Below are the code and all the weights of a small trained network. Each question names an input and a target symbol and asks about switching units off, where a switched-off unit gives its printed mean instead of its output.

import numpy as np


def w(rows, s, z=0):
    codes = np.array(rows[::2]) - 128.0
    scale = np.full(codes.shape[1], s)
    scale[-1] = z or s
    return codes * scale


def f(y):
    return np.maximum(y, 0)


def softmax(a):
    e = np.exp(a - a.max(-1, keepdims=True))
    return e / e.sum(-1, keepdims=True)


def log_softmax(a):
    a = a - a.max(-1, keepdims=True)
    return a - np.log(np.exp(a).sum(-1, keepdims=True))


def net(x, mask):
    ids = ['βγεθσψω'.index(c) for c in x.split()]
    T = len(ids)
    res = E[ids] + P[:T]
    u = 0
    for l in range(2):
        q, k, v = (res @ M[l].T for M in (Q, K, V))
        z = softmax(np.where(np.tri(T) > 0, q @ k.T / 4**0.5, -1e9)) @ v
        res = res + np.where(mask[u], z, O[l][:, -1]) @ O[l][:, :-1]
        u += 1
        y = f(res @ A[l][:, :-1].T + A[l][:, -1])
        res = res + np.where(mask[u : u + 12], y, B[l][:, -1]) @ B[l][:, :-1]
        u += 12
    return log_softmax(res[-1] @ U[:, :-1].T + U[:, -1])


Q, K, V, O, A, B = {}, {}, {}, {}, {}, {}
E = w([
[123,7,93],'β',
[141,29,180],'γ',
[140,46,141],'ε',
[175,200,115],'θ',
[139,55,188],'σ',
[136,67,206],'ψ',
[144,161,135],'ω',
],0.011)
P = w([
[126,212,78],'0',
[120,134,204],'1',
[118,15,34],'2',
[13,203,172],'3',
[235,99,180],'4',
[108,84,18],'5',
[13,255,124],'6',
[234,74,86],'7',
],0.0099)
Q[0] = w([
[72,117,135],'L0H0',
[130,98,171],'L0H0',
[178,170,197],'L0H0',
[254,223,145],'L0H0',
],0.0099)
K[0] = w([
[2,196,186],'L0H0',
[205,77,61],'L0H0',
[62,21,102],'L0H0',
[32,65,235],'L0H0',
],0.0065)
V[0] = w([
[148,173,71],'L0H0',
[120,112,114],'L0H0',
[254,81,197],'L0H0',
[108,16,236],'L0H0',
],0.0086)
O[0] = w([
[254,119,142,75],'L0H0',
[99,156,152,132],'L0H0',
[138,88,95,231],'L0H0',
[179,51,4,255],'L0H0',
],0.0078,0.0038)
A[0] = w([
[120,75,170,74],'L0N0',
[102,107,75,137],'L0N1',
[140,126,94,54],'L0N2',
[96,138,183,117],'L0N3',
[53,81,129,38],'L0N4',
[81,84,189,85],'L0N5',
[141,93,92,3],'L0N6',
[5,113,159,219],'L0N7',
[111,78,27,157],'L0N8',
[141,62,197,74],'L0N9',
[119,172,53,144],'L0N10',
[112,244,213,121],'L0N11',
],0.013,0.0049)
B[0] = w([
[201,97,76,166],'L0N0',
[139,104,106,182],'L0N1',
[142,79,133,139],'L0N2',
[150,81,38,146],'L0N3',
[198,192,82,157],'L0N4',
[142,159,88,158],'L0N5',
[214,255,169,163],'L0N6',
[169,223,97,191],'L0N7',
[116,76,104,252],'L0N8',
[181,124,70,178],'L0N9',
[191,115,81,146],'L0N10',
[189,67,52,162],'L0N11',
],0.01,0.012)
Q[1] = w([
[115,254,15],'L1H0',
[214,114,235],'L1H0',
[84,110,87],'L1H0',
[237,5,219],'L1H0',
],0.0087)
K[1] = w([
[82,78,91],'L1H0',
[251,106,142],'L1H0',
[63,165,146],'L1H0',
[164,70,242],'L1H0',
],0.011)
V[1] = w([
[168,196,59],'L1H0',
[72,161,6],'L1H0',
[136,218,92],'L1H0',
[93,67,130],'L1H0',
],0.012)
O[1] = w([
[163,188,92,253],'L1H0',
[139,133,206,218],'L1H0',
[110,150,10,137],'L1H0',
[135,46,174,113],'L1H0',
],0.014,0.013)
A[1] = w([
[53,90,114,2],'L1N0',
[145,141,101,72],'L1N1',
[45,190,214,102],'L1N2',
[128,84,121,144],'L1N3',
[63,79,208,80],'L1N4',
[91,166,40,185],'L1N5',
[120,103,85,53],'L1N6',
[121,42,147,125],'L1N7',
[57,125,125,17],'L1N8',
[91,7,136,56],'L1N9',
[176,154,144,135],'L1N10',
[98,139,94,221],'L1N11',
],0.014,0.0087)
B[1] = w([
[45,53,46,128],'L1N0',
[51,138,104,184],'L1N1',
[188,81,47,128],'L1N2',
[120,80,130,165],'L1N3',
[38,196,143,131],'L1N4',
[105,105,248,254],'L1N5',
[161,140,173,144],'L1N6',
[71,118,91,176],'L1N7',
[168,160,167,128],'L1N8',
[123,147,102,166],'L1N9',
[108,131,45,209],'L1N10',
[159,120,198,172],'L1N11',
],0.011,0.023)
U = w([
[229,113,148,243],'β',
[161,88,93,211],'γ',
[182,81,225,120],'ε',
[197,186,80,2],'θ',
[199,93,198,62],'σ',
[220,39,254,15],'ψ',
[43,119,148,214],'ω',
],0.0061,0.0047)

Each question gives the input, a string of symbols that net reads in full, and the target symbol t.
The units are the heads (4 rows each of Q, K, V and O) and the neurons (one row each of A and B). Each row of codes is followed by its name. A weight is (code - 128) times the scale printed after its matrix; where a second scale follows, it is the last column's (O, A, B and U).
mask holds one flag per unit, layer by layer, with each layer's heads first. A switched-off unit (its flag False) gives its mean, the last column of its rows in O or B, instead of its output. The means were averaged over made-up inputs and are rounded, as every weight is.
A unit's drop is (log p(t) with every unit on - log p(t) with that unit switched off) / (log p(t) with every unit on - log p(t) with every unit switched off).
The circuit of an input: a set's keep is (log p(t) with only the set's units on - log p(t) with every unit switched off) / (log p(t) with every unit on - log p(t) with every unit switched off). Starting from the 12 units with the biggest drops (on a tie, the unit counted first), units are removed one at a time, each time the one whose removal leaves the highest keep (on an exact tie, the one counted first), for as long as the keep stays at least 0.8.
units of the circuit, in order: the units of the circuit, biggest drop first
k most important neurons: the k neurons with the biggest drops, biggest first
top k neurons in layer l: the k neurons of layer l with the biggest drops, biggest first
drop when u is switched off: that unit's drop, to one decimal
input γ γ γ γ γ θ β, target θ: top 2 neurons in layer 1 => [L1N5, L1N10]
input ψ γ ω, target ψ: most important neuron => [L0N8]
input ψ γ σ θ γ β, target ψ: units of the circuit, in order => [L0N8, L1H0, L1N5]
input γ γ γ γ ψ γ θ θ, target γ: 2 most important neurons => [L1N5, L0N7]
input γ σ σ θ γ θ ε, target θ: top 2 neurons in layer 1 => [L1N10, L1N5]
input β γ γ ε γ θ σ, target θ: 2 most important neurons => [L0N8, L0N7]
input σ ψ β ψ θ ω γ γ, target γ: units of the circuit, in order => [L1N5, L0N7, L1N11]
input σ γ ψ γ ε γ γ ε, target γ: 2 most important neurons => [L0N6, L1N5]
input γ γ ψ ψ γ γ γ ψ, target γ: 2 most important neurons => [L1N5, L1N7]
input γ ε γ ψ ε, target γ: 2 most important neurons => [L1N5, L1N7]
input ψ γ θ, target ψ: 2 most important neurons => [L0N8, L1N10]
input θ γ γ γ γ σ, target θ: 3 most important neurons => [L1N5, L0N6, L0N8]
input θ γ γ, target θ: 3 most important neurons => [L0N11, L1N10, L0N3]
input ψ γ γ ψ σ β, target ψ: 2 most important neurons => [L0N8, L1N5]
input ψ σ γ, target ψ: top 2 neurons in layer 0 => [L0N8, L0N1]
input ψ ψ ψ γ ψ γ, target ψ: top neuron in layer 1 => [L1N10]
input γ ψ γ γ ψ, target γ: drop when L0N8 is switched off => 0.1
input ψ γ ψ, target ψ: drop when L0N0 is switched off => 0.1
input γ γ θ ψ, target θ: drop when L1N11 is switched off => 0.1
